Below are the code and all the weights of a small trained network. Each question names an input and a class and asks about switching units off, where a switched-off unit gives its printed mean instead of its output.

import numpy as np


def w(rows, s, z=0):
    codes = np.array(rows[::2]) - 128.0
    scale = np.full(codes.shape[1], s)
    scale[-1] = z or s
    return codes * scale


def f(y):
    return np.maximum(y, 0)


def log_softmax(a):
    a = a - a.max(-1, keepdims=True)
    return a - np.log(np.exp(a).sum(-1, keepdims=True))


def net(x, mask):
    res = np.array(x, float).reshape(1, 6) / 4 @ E
    y = f(res @ A[0][:, :-1].T + A[0][:, -1])
    res = res + np.where(mask, y, B[0][:, -1]) @ B[0][:, :-1]
    return log_softmax(res[-1] @ U[:, :-1].T + U[:, -1])


A, B = {}, {}
E = w([
[107,150,62,157,91,177,7,74,188,33,139,200],'x0',
[111,168,98,127,126,96,142,147,106,100,107,127],'x1',
[184,59,51,31,192,95,121,76,112,126,64,163],'x2',
[150,153,113,107,136,163,122,142,134,152,145,127],'x3',
[154,135,127,136,130,153,137,146,149,132,120,142],'x4',
[172,190,211,171,206,162,79,68,78,80,72,51],'x5',
],0.012)
A[0] = w([
[188,56,18,1,186,83,129,68,165,130,44,122,5],'N1',
[125,63,84,133,64,100,145,190,174,161,144,192,64],'N2',
[82,69,57,120,153,96,127,170,150,170,171,206,75],'N3',
[112,173,70,127,87,154,94,58,181,99,146,176,122],'N4',
[126,103,73,162,100,163,50,136,173,32,138,162,166],'N5',
[174,96,125,68,144,86,113,130,134,120,121,154,36],'N6',
[144,91,162,120,109,141,63,141,108,145,135,161,117],'N7',
[56,188,186,160,39,128,135,177,190,128,173,73,5],'N8',
[119,132,85,83,83,147,30,86,148,98,110,155,151],'N9',
[185,103,169,84,156,83,240,196,70,204,115,53,185],'N10',
[136,133,80,158,92,174,69,106,104,90,140,173,135],'N11',
[63,145,108,129,171,82,87,133,168,81,135,158,138],'N12',
[120,107,175,108,123,66,165,203,94,228,103,124,175],'N13',
[58,204,172,197,30,144,138,165,161,144,202,90,34],'N14',
[96,159,92,132,72,150,54,70,155,88,159,144,158],'N15',
[84,132,89,118,34,108,178,174,165,156,167,223,105],'N16',
[110,107,55,71,19,85,204,157,180,157,188,123,105],'N17',
[125,186,153,162,68,139,121,119,142,172,179,121,50],'N18',
[177,106,86,91,151,103,115,101,130,136,59,158,9],'N19',
[197,211,198,174,249,157,75,88,88,73,51,72,66],'N20',
],0.0091,0.0028)
B[0] = w([
[49,65,179,139,229,202,116,182,126,66,76,181,212],'N1',
[117,133,114,95,92,106,126,73,36,115,166,94,192],'N2',
[132,182,142,87,94,175,116,82,70,78,166,69,185],'N3',
[140,122,137,128,91,66,164,138,154,155,105,132,191],'N4',
[193,156,109,140,124,78,145,147,154,223,103,120,206],'N5',
[92,129,163,112,190,154,96,160,105,137,105,146,155],'N6',
[152,117,108,146,144,117,135,139,113,124,153,97,143],'N7',
[55,57,141,127,195,170,148,131,103,93,82,206,197],'N8',
[166,153,137,196,91,97,205,159,174,157,105,163,190],'N9',
[168,199,56,222,68,27,185,175,172,209,82,147,225],'N10',
[149,138,111,187,120,82,175,132,173,183,95,111,183],'N11',
[155,153,131,134,89,122,157,146,164,126,140,106,161],'N12',
[179,110,119,155,107,73,145,147,183,129,126,105,192],'N13',
[86,105,165,121,234,175,146,204,127,28,81,183,213],'N14',
[181,161,96,156,155,59,173,154,105,187,130,109,198],'N15',
[107,133,87,79,106,126,65,66,102,90,168,53,206],'N16',
[149,162,128,118,88,140,67,66,106,115,180,85,207],'N17',
[89,117,164,74,151,153,134,171,116,145,130,174,169],'N18',
[72,61,175,150,193,167,132,178,122,70,138,171,166],'N19',
[130,164,93,104,62,189,49,2,63,92,188,35,252],'N20',
],0.0085,0.024)
U = w([
[182,138,136,179,69,44,188,143,136,221,117,134,252],'0',
[138,136,139,83,59,159,92,9,73,95,202,59,106],'1',
[86,104,158,113,197,177,149,166,107,75,108,215,26],'2',
],0.013,0.0019)

Each question gives the input, the list of numbers given to net, and the class t.
The units are the neurons (one row each of A and B). Each row of codes is followed by its name. A weight is (code - 128) times the scale printed after its matrix; where a second scale follows, it is the last column's (A, B and U).
mask holds one flag per neuron, in row order. A switched-off neuron (its flag False) gives its mean, the last column of its row in B, instead of its output. The means were averaged over made-up inputs and are rounded, as every weight is.
A unit's drop is (log p(t) with every unit on - log p(t) with that unit switched off) / (log p(t) with every unit on - log p(t) with every unit switched off).
unit that matters most: the unit with the biggest drop
top k neurons: the k neurons with the biggest drops, biggest first
drop of u: that unit's drop, to one decimal
input [4,-1,4,8,-2,3], class 0: unit that matters most -> N14
input [5,-2,-8,-4,0,-6], class 2: top 2 neurons -> N14; N8
input [-6,7,4,-1,5,-7], class 1: top 3 neurons -> N17; N3; N16
input [6,-4,1,5,0,-6], class 0: top 3 neurons -> N20; N9; N5
input [7,3,6,4,7,-6], class 0: top 2 neurons -> N20; N9
input [0,-7,-5,-4,6,-5], class 1: top 4 neurons -> N16; N1; N17; N2
input [-4,3,-1,3,3,-5], class 1: top 2 neurons -> N17; N16
input [5,2,-7,-5,-2,-5], class 2: top 3 neurons -> N14; N8; N20
input [4,3,1,-8,5,-6], class 1: top 2 neurons -> N16; N10
input [4,-3,-7,8,-2,6], class 2: top 2 neurons -> N14; N8
input [0,-3,7,-2,-8,-7], class 1: top 3 neurons -> N3; N17; N14
input [-4,7,-5,8,8,-1], class 2: top 3 neurons -> N14; N8; N5
input [7,-8,-8,1,6,-4], class 2: top 4 neurons -> N14; N8; N10; N18
input [-3,6,6,-6,4,1], class 2: unit that matters most -> N1
input [-3,5,0,7,-3,-4], class 1: top 2 neurons -> N17; N5
input [2,4,2,-8,-5,2], class 0: drop of N8 -> 0.2
input [1,8,3,0,-5,2], class 2: drop of N17 -> 0.3
input [-1,-6,4,4,-6,-7], class 1: drop of N16 -> 0.0
